Here is a tiny trained network, its code and every weight. The questions are about switching its units off for an input and a target symbol, where a switched-off unit gives its printed mean instead of its output.

import numpy as np


def w(rows, s, z=0):
    codes = np.array(rows[::2]) - 128.0
    scale = np.full(codes.shape[1], s)
    scale[-1] = z or s
    return codes * scale


def norm(h):
    return h / np.sqrt((h * h).mean(-1, keepdims=True) + 1e-5)


def f(y):
    return y / 2 * (1 + np.tanh(0.7978845608 * (y + 0.044715 * y**3)))


def softmax(a):
    e = np.exp(a - a.max(-1, keepdims=True))
    return e / e.sum(-1, keepdims=True)


def log_softmax(a):
    a = a - a.max(-1, keepdims=True)
    return a - np.log(np.exp(a).sum(-1, keepdims=True))


def net(x, mask):
    ids = ['ΓΠΣΨδεηλφω'.index(c) for c in x.split()]
    T = len(ids)
    res = E[ids] + P[:T]
    r = norm(res)
    for j in range(3):
        rows = slice(2 * j, 2 * j + 2)
        q, k, v = (r @ M[0][rows].T for M in (Q, K, V))
        z = softmax(np.where(np.tri(T) > 0, q @ k.T / 2**0.5, -1e9)) @ v
        o = O[0][rows]
        res = res + np.where(mask[j], z, o[:, -1]) @ o[:, :-1]
    y = f(norm(res) @ A[0][:, :-1].T + A[0][:, -1])
    res = res + np.where(mask[3:27], y, B[0][:, -1]) @ B[0][:, :-1]
    return log_softmax(norm(res)[-1] @ U[:, :-1].T + U[:, -1])


Q, K, V, O, A, B = {}, {}, {}, {}, {}, {}
E = w([
[215,86,100,91,178,204,81,117,184,85,156,96],'Γ',
[159,185,205,99,143,33,77,116,111,56,153,103],'Π',
[60,123,75,135,133,95,202,109,98,148,216,164],'Σ',
[88,145,142,89,36,157,101,114,246,173,178,117],'Ψ',
[104,207,138,190,208,175,96,107,132,212,123,83],'δ',
[111,142,175,167,61,106,156,128,167,134,2,168],'ε',
[199,101,168,135,202,148,183,141,41,124,78,176],'η',
[107,32,201,161,197,104,183,125,224,137,125,116],'λ',
[44,38,180,61,85,150,105,161,82,84,106,132],'φ',
[172,180,72,84,42,184,107,110,72,105,105,164],'ω',
],0.0077)
P = w([
[121,170,174,179,123,184,161,166,129,53,187,154],'0',
[116,119,92,45,185,88,119,103,140,180,82,148],'1',
[134,103,148,100,142,121,109,3,101,173,104,140],'2',
[145,111,186,185,88,156,110,51,94,119,166,149],'3',
[109,166,91,85,144,146,211,197,139,93,108,46],'4',
[155,125,110,193,93,132,127,254,117,128,179,108],'5',
[167,81,106,156,118,67,58,163,98,210,144,143],'6',
[115,146,151,91,143,159,204,79,122,106,109,93],'7',
[128,104,155,114,120,114,102,21,108,174,130,139],'8',
],0.0065)
Q[0] = w([
[109,148,160,95,134,160,157,48,130,107,120,126],'H0',
[112,162,126,131,133,156,184,188,142,88,127,78],'H0',
[151,84,112,158,126,84,57,146,122,178,145,183],'H1',
[129,118,156,100,133,129,117,6,118,147,110,150],'H1',
[114,161,149,106,131,165,190,105,137,85,121,94],'H2',
[128,114,150,113,131,128,111,21,122,144,120,154],'H2',
],0.014)
K[0] = w([
[130,164,90,111,134,122,158,245,142,117,109,86],'H0',
[116,137,101,56,174,111,134,87,147,147,84,134],'H0',
[143,103,162,204,93,146,103,80,108,121,168,152],'H1',
[139,143,118,173,115,139,146,238,130,99,147,105],'H1',
[116,165,79,59,163,107,166,183,156,134,84,107],'H2',
[142,140,116,182,106,140,146,231,127,97,158,93],'H2',
],0.012)
V[0] = w([
[142,19,183,122,101,151,92,125,197,116,67,96],'H0',
[158,160,127,215,131,163,161,142,106,175,35,149],'H0',
[191,132,104,139,252,152,124,116,157,144,163,84],'H1',
[178,189,198,131,142,43,80,124,109,84,88,95],'H1',
[175,43,109,100,152,164,135,173,13,60,110,164],'H2',
[206,190,90,121,56,211,63,122,140,125,140,118],'H2',
],0.0044)
O[0] = w([
[112,113,209,100,144,217,103,109,173,72,83,190,21],'H0',
[123,163,107,236,139,140,155,131,123,137,19,121,12],'H0',
[183,119,74,131,254,128,50,80,151,158,134,130,104],'H1',
[154,171,190,122,144,46,86,116,112,75,93,95,241],'H1',
[126,62,85,140,141,137,130,160,65,38,102,61,123],'H2',
[204,153,120,95,85,176,162,167,154,151,117,29,252],'H2',
],0.005,0.0022)
A[0] = w([
[57,59,163,105,106,169,85,156,88,104,132,145,77],'N0',
[81,78,32,206,152,85,69,118,97,51,70,74,35],'N1',
[138,127,132,101,168,89,146,133,113,182,51,111,57],'N2',
[135,201,155,124,139,93,104,126,105,94,137,122,144],'N3',
[92,72,175,178,163,107,112,112,188,145,148,124,71],'N4',
[130,145,53,151,151,157,138,123,137,153,109,151,58],'N5',
[240,212,72,190,136,79,145,78,219,152,136,157,39],'N6',
[139,177,149,151,122,158,164,137,155,70,163,127,104],'N7',
[53,130,56,129,142,87,181,117,75,180,223,162,104],'N8',
[147,145,71,190,122,134,100,160,203,88,142,122,76],'N9',
[108,103,93,111,105,124,167,158,97,192,70,178,68],'N10',
[140,139,120,93,112,136,101,85,124,96,108,126,77],'N11',
[109,184,169,166,93,120,190,133,174,101,13,166,122],'N12',
[97,148,117,111,194,118,50,73,150,127,110,253,108],'N13',
[131,214,50,101,72,178,94,110,64,127,118,176,56],'N14',
[191,95,112,188,211,104,153,141,24,76,70,146,4],'N15',
[115,87,111,139,119,178,182,107,137,129,122,141,144],'N16',
[160,236,35,80,48,170,76,98,44,100,108,182,69],'N17',
[108,111,76,151,110,209,124,121,120,156,109,149,189],'N18',
[100,135,152,143,193,150,106,97,171,106,129,248,19],'N19',
[207,82,100,76,201,218,108,104,173,112,154,86,106],'N20',
[38,131,70,158,58,123,34,114,236,111,141,58,88],'N21',
[100,143,98,174,135,114,168,164,126,127,177,140,102],'N22',
[105,168,104,166,188,126,86,135,122,229,96,99,104],'N23',
],0.005,0.0032)
B[0] = w([
[46,130,175,111,159,150,127,127,106,99,154,93,116],'N0',
[185,139,226,52,132,181,200,148,112,185,153,228,113],'N1',
[113,149,179,185,132,135,107,182,115,58,124,144,120],'N2',
[149,154,117,105,148,60,122,129,137,129,138,125,254],'N3',
[144,134,151,134,133,111,195,169,157,145,152,91,126],'N4',
[90,80,106,139,133,175,120,151,123,158,128,104,101],'N5',
[19,183,173,120,148,207,67,173,94,155,168,90,136],'N6',
[127,135,91,96,112,96,77,122,143,183,129,130,150],'N7',
[156,126,39,142,130,59,93,111,103,124,129,170,197],'N8',
[123,103,130,120,155,163,105,50,84,151,71,161,107],'N9',
[60,118,96,153,105,186,163,105,109,92,104,165,121],'N10',
[153,130,143,101,117,126,79,153,138,125,115,99,147],'N11',
[125,138,68,152,116,85,48,92,161,134,51,176,144],'N12',
[133,94,191,181,115,139,187,199,169,106,169,4,169],'N13',
[138,106,137,162,110,106,209,196,147,147,159,48,168],'N14',
[196,155,166,93,137,157,186,101,115,153,155,197,132],'N15',
[94,102,69,138,134,165,124,155,131,158,112,150,140],'N16',
[171,111,130,147,130,105,192,189,151,131,110,6,230],'N17',
[81,108,82,135,152,190,145,144,141,162,122,133,171],'N18',
[206,57,120,168,131,70,187,167,184,166,108,90,117],'N19',
[146,116,87,179,113,131,29,97,157,81,119,172,211],'N20',
[210,180,204,75,145,182,229,134,115,188,150,225,144],'N21',
[165,86,88,138,112,89,103,105,143,156,86,114,125],'N22',
[48,179,176,144,130,190,135,126,79,95,142,58,131],'N23',
],0.0043,0.0026)
U = w([
[179,99,56,126,160,202,33,103,173,89,119,137,137],'Γ',
[159,182,182,98,138,39,85,124,117,84,158,105,255],'Π',
[87,104,23,159,135,79,150,101,96,152,183,167,224],'Σ',
[122,171,150,58,78,181,156,115,194,209,174,166,122],'Ψ',
[64,212,137,197,193,187,99,123,104,178,148,75,44],'δ',
[97,165,115,192,71,115,102,114,151,116,2,180,95],'ε',
[200,122,150,132,200,170,188,142,49,143,92,207,100],'η',
[109,43,173,188,191,110,176,142,225,140,130,99,40],'λ',
[22,56,163,72,95,181,106,148,76,66,131,132,47],'φ',
[185,121,80,139,65,154,183,174,103,125,98,27,128],'ω',
],0.0047,0.00081)

Each question gives the input, a string of symbols that net reads in full, and the target symbol t.
The units are the heads (2 rows each of Q, K, V and O) and the neurons (one row each of A and B). Each row of codes is followed by its name. A weight is (code - 128) times the scale printed after its matrix; where a second scale follows, it is the last column's (O, A, B and U).
mask holds one flag per unit, heads first, then neurons. A switched-off unit (its flag False) gives its mean, the last column of its rows in O or B, instead of its output. The means were averaged over made-up inputs and are rounded, as every weight is.
A unit's drop is (log p(t) with every unit on - log p(t) with that unit switched off) / (log p(t) with every unit on - log p(t) with every unit switched off).
The circuit of an input: a set's keep is (log p(t) with only the set's units on - log p(t) with every unit switched off) / (log p(t) with every unit on - log p(t) with every unit switched off). Starting from the 12 units with the biggest drops (on a tie, the unit counted first), units are removed one at a time, each time the one whose removal leaves the highest keep (on an exact tie, the one counted first), for as long as the keep stays at least 0.8.
units of the circuit, in order: the units of the circuit, biggest drop first
most important unit: the unit with the biggest drop
which heads matter: for each layer, one digit per head in row order, 1 if its drop is at least 0.15 and else 0, layers parted by /
input Π Γ Π ε Π λ Π Π Σ, target λ: which heads matter => 101
input ε Γ δ Γ λ, target Γ: units of the circuit, in order => [H1 N20]
input φ Π λ, target φ: units of the circuit, in order => [H1 H2 H0]
input Π ω Σ ω ε φ, target Σ: which heads matter => 111
input ω ω Π ε Γ Π λ Γ ε, target Π: units of the circuit, in order => [H1]
input Π η Σ ω Π Ψ ω Π η, target Ψ: which heads matter => 011
input λ ε φ Ψ Π Π, target φ: units of the circuit, in order => [H0 H1 H2]
input λ Π δ, target λ: which heads matter => 101
input Ψ ε Π Γ Γ, target ε: units of the circuit, in order => [H0 H1 H2 N12]
input Ψ Π ω ω ω Ψ η δ δ, target Ψ: which heads matter => 111
input ε Π ε Γ ω Π Σ, target Γ: which heads matter => 111
input ε Ψ δ, target ε: units of the circuit, in order => [H0 H1]
input Ψ Γ Γ δ ε Σ Γ λ, target ε: which heads matter => 110
input Π Ψ Γ, target Π: which heads matter => 010
input Π δ Π Π Ψ, target δ: most important unit => H1
input Γ ω Π Π η δ δ ε, target η: units of the circuit, in order => [H2 N1 H1]
input Σ ω Ψ Σ Ψ Π, target Ψ: which heads matter => 011
input Π Π ε Σ λ ε φ Π, target λ: which heads matter => 111
input Π λ Γ ω δ Γ λ, target ω: which heads matter => 011
input η Σ Π, target η: most important unit => H2
input Ψ Π ω φ Π Σ η, target φ: units of the circuit, in order => [H1 H0 H2]
input Ψ φ Γ Π Π Π, target Γ: units of the circuit, in order => [H1 H0 N20]
input ε Ψ φ δ λ, target Ψ: units of the circuit, in order => [H2 H0]
input Π ω φ λ Γ Ψ Π, target λ: units of the circuit, in order => [H0 H2 N13 N19]
input ε ω ω φ φ Π δ Ψ, target φ: units of the circuit, in order => [H2 H0]
